Below are the code and all the weights of a small trained network. Each question names an input and a target symbol and asks about switching units off, where a switched-off unit gives its printed mean instead of its output.

import numpy as np


def w(rows, s, z=0):
    codes = np.array(rows[::2]) - 128.0
    scale = np.full(codes.shape[1], s)
    scale[-1] = z or s
    return codes * scale


def norm(h):
    return h / np.sqrt((h * h).mean(-1, keepdims=True) + 1e-5)


def f(y):
    return y / 2 * (1 + np.tanh(0.7978845608 * (y + 0.044715 * y**3)))


def softmax(a):
    e = np.exp(a - a.max(-1, keepdims=True))
    return e / e.sum(-1, keepdims=True)


def log_softmax(a):
    a = a - a.max(-1, keepdims=True)
    return a - np.log(np.exp(a).sum(-1, keepdims=True))


def net(x, mask):
    ids = ['εηθλστφ'.index(c) for c in x.split()]
    T = len(ids)
    res = E[ids] + P[:T]
    u = 0
    for l in range(2):
        r = norm(res)
        for j in range(2):
            rows = slice(2 * j, 2 * j + 2)
            q, k, v = (r @ M[l][rows].T for M in (Q, K, V))
            z = softmax(np.where(np.tri(T) > 0, q @ k.T / 2**0.5, -1e9)) @ v
            o = O[l][rows]
            res = res + np.where(mask[u + j], z, o[:, -1]) @ o[:, :-1]
        u += 2
        y = f(norm(res) @ A[l][:, :-1].T + A[l][:, -1])
        res = res + np.where(mask[u : u + 4], y, B[l][:, -1]) @ B[l][:, :-1]
        u += 4
    return log_softmax(norm(res)[-1] @ U[:, :-1].T + U[:, -1])


Q, K, V, O, A, B = {}, {}, {}, {}, {}, {}
E = w([
[112,112,157,104,136,85,127,146],'ε',
[133,162,101,110,137,135,176,154],'η',
[102,137,177,102,156,70,142,105],'θ',
[112,86,94,96,143,131,108,229],'λ',
[77,124,157,151,184,158,92,116],'σ',
[114,112,174,130,112,158,110,120],'τ',
[120,121,2,101,138,234,113,195],'φ',
],0.0088)
P = w([
[182,4,88,184,160,186,111,251],'0',
[97,49,139,222,66,73,98,175],'1',
[84,108,134,199,138,158,244,185],'2',
[209,85,146,154,129,104,43,134],'3',
[97,119,124,154,136,150,242,142],'4',
[221,121,146,122,112,137,38,139],'5',
[107,133,113,119,137,159,215,87],'6',
[215,182,141,95,84,156,59,126],'7',
[118,124,72,76,146,147,201,65],'8',
],0.0044)
Q[0] = w([
[132,204,145,253,9,110,76,151],'0.h0',
[216,139,108,101,52,126,26,97],'0.h0',
[165,77,139,149,82,189,54,96],'0.h1',
[92,228,75,127,99,41,236,94],'0.h1',
],0.0051)
K[0] = w([
[137,112,68,210,152,73,119,200],'0.h0',
[87,157,112,141,244,47,127,159],'0.h0',
[237,108,128,89,122,146,60,177],'0.h1',
[95,170,122,127,83,112,254,109],'0.h1',
],0.0069)
V[0] = w([
[156,113,249,148,96,206,161,146],'0.h0',
[119,174,237,8,56,226,143,119],'0.h0',
[19,80,114,255,24,52,134,125],'0.h1',
[223,103,210,77,218,145,31,168],'0.h1',
],0.0026)
O[0] = w([
[100,144,96,116,67,190,119,147,249],'0.h0',
[75,254,197,118,180,102,176,189,112],'0.h0',
[181,124,175,84,201,171,162,90,176],'0.h1',
[79,174,117,141,69,86,162,83,252],'0.h1',
],0.0053,0.0021)
A[0] = w([
[174,238,106,177,72,147,75,138,46],'0.n0',
[228,101,105,23,92,109,128,232,253],'0.n1',
[240,129,63,53,223,153,105,160,248],'0.n2',
[103,85,3,107,166,252,158,121,97],'0.n3',
],0.0044,0.0011)
B[0] = w([
[157,112,149,114,248,71,151,97,140],'0.n0',
[61,179,138,113,72,156,22,37,252],'0.n1',
[170,50,253,170,62,148,169,134,192],'0.n2',
[146,125,194,94,219,36,118,70,232],'0.n3',
],0.0046,0.0026)
Q[1] = w([
[140,90,162,78,140,2,105,29],'1.h0',
[76,85,201,86,92,218,128,39],'1.h0',
[105,146,250,19,35,82,109,92],'1.h1',
[249,171,56,233,57,12,53,135],'1.h1',
],0.0062)
K[1] = w([
[101,172,150,38,212,61,133,32],'1.h0',
[92,225,123,93,120,167,140,111],'1.h0',
[122,254,145,121,122,145,150,133],'1.h1',
[140,85,152,208,78,64,165,247],'1.h1',
],0.0069)
V[1] = w([
[105,189,212,2,185,12,136,250],'1.h0',
[89,84,115,66,231,226,77,170],'1.h0',
[135,143,215,181,42,23,157,246],'1.h1',
[194,92,35,11,115,206,176,128],'1.h1',
],0.0037)
O[1] = w([
[164,38,146,132,163,99,124,127,95],'1.h0',
[122,172,139,84,175,111,208,44,249],'1.h0',
[65,204,89,64,182,2,114,142,118],'1.h1',
[170,68,241,137,40,74,180,116,28],'1.h1',
],0.0054,0.0018)
A[1] = w([
[133,214,119,187,39,61,103,167,21],'1.n0',
[103,92,166,90,155,96,115,161,187],'1.n1',
[120,204,86,254,108,187,53,138,39],'1.n2',
[130,93,134,94,193,115,174,70,5],'1.n3',
],0.0063,0.0016)
B[1] = w([
[254,96,83,176,123,140,191,34,161],'1.n0',
[184,165,160,135,109,122,176,140,251],'1.n1',
[172,190,169,121,155,135,145,211,243],'1.n2',
[152,118,50,148,98,117,36,143,218],'1.n3',
],0.0074,0.0018)
U = w([
[156,125,47,118,111,42,159,93,253],'ε',
[149,44,199,161,107,167,190,63,147],'η',
[130,49,150,84,158,52,89,189,123],'θ',
[104,144,63,140,2,123,60,178,22],'λ',
[40,199,133,79,162,136,176,150,177],'σ',
[254,199,128,151,96,129,168,142,45],'τ',
[112,76,15,110,183,184,80,82,72],'φ',
],0.0087,0.0027)

Each question gives the input, a string of symbols that net reads in full, and the target symbol t.
The units are the heads (2 rows each of Q, K, V and O) and the neurons (one row each of A and B). Each row of codes is followed by its name. A weight is (code - 128) times the scale printed after its matrix; where a second scale follows, it is the last column's (O, A, B and U).
mask holds one flag per unit, layer by layer, with each layer's heads first. A switched-off unit (its flag False) gives its mean, the last column of its rows in O or B, instead of its output. The means were averaged over made-up inputs and are rounded, as every weight is.
A unit's drop is (log p(t) with every unit on - log p(t) with that unit switched off) / (log p(t) with every unit on - log p(t) with every unit switched off).
The circuit of an input: a set's keep is (log p(t) with only the set's units on - log p(t) with every unit switched off) / (log p(t) with every unit on - log p(t) with every unit switched off). Starting from all 12 units, units are removed one at a time, each time the one whose removal leaves the highest keep (on an exact tie, the one counted first), for as long as the keep stays at least 0.8.
units of the circuit, in order: the units of the circuit, biggest drop first
k most important neurons: the k neurons with the biggest drops, biggest first
top k neurons in layer l: the k neurons of layer l with the biggest drops, biggest first
heads that matter: for each layer, one digit per head in row order, 1 if its drop is at least 0.15 and else 0, layers parted by /
input τ φ ε τ σ τ η τ, target η: top 2 neurons in layer 1 -> [1.n3 1.n2]
input η τ η ε λ, target θ: units of the circuit, in order -> [0.n3 1.h0]
input φ ε θ θ σ η θ, target φ: top 2 neurons in layer 1 -> [1.n3 1.n2]
input ε φ θ η τ σ, target σ: top neuron in layer 1 -> [1.n3]
input τ τ σ λ, target λ: top 3 neurons in layer 0 -> [0.n1 0.n2 0.n0]
input τ ε θ τ ε τ, target ε: units of the circuit, in order -> [0.h1 1.h1 0.n0 0.n1]
input φ τ σ τ ε ε θ, target ε: heads that matter -> 11 / 10
input φ ε η ε ε, target τ: units of the circuit, in order -> [1.n1 0.h1]
input η η η τ ε τ, target ε: top 2 neurons in layer 0 -> [0.n0 0.n2]
input θ θ τ η η τ ε τ τ, target σ: heads that matter -> 10 / 00
input σ ε φ τ σ, target η: 2 most important neurons -> [0.n3 0.n1]
input η τ θ τ, target θ: units of the circuit, in order -> [1.h0 1.h1]
input τ τ θ τ θ τ, target θ: units of the circuit, in order -> [1.h0 0.n1 1.h1]
input ε θ η, target ε: units of the circuit, in order -> [0.n3 1.n3 0.h0]
input ε τ θ λ ε, target θ: units of the circuit, in order -> [1.h0]
input θ ε θ θ σ η η, target φ: heads that matter -> 00 / 01
input η η τ τ τ φ θ, target η: heads that matter -> 01 / 01
input θ ε ε φ σ, target η: heads that matter -> 00 / 01
input η τ η ε ε τ η η, target η: 2 most important neurons -> [0.n2 0.n1]
input ε τ σ ε φ τ θ θ λ, target θ: 2 most important neurons -> [0.n3 0.n2]
input τ λ ε ε, target ε: heads that matter -> 00 / 01
input λ τ τ ε η λ σ, target φ: units of the circuit, in order -> [1.n3 0.n1]
input ε λ σ η θ, target φ: units of the circuit, in order -> [0.n2 1.n3 1.h1 0.h1]
input η θ θ, target ε: units of the circuit, in order -> [1.n3 0.h0]
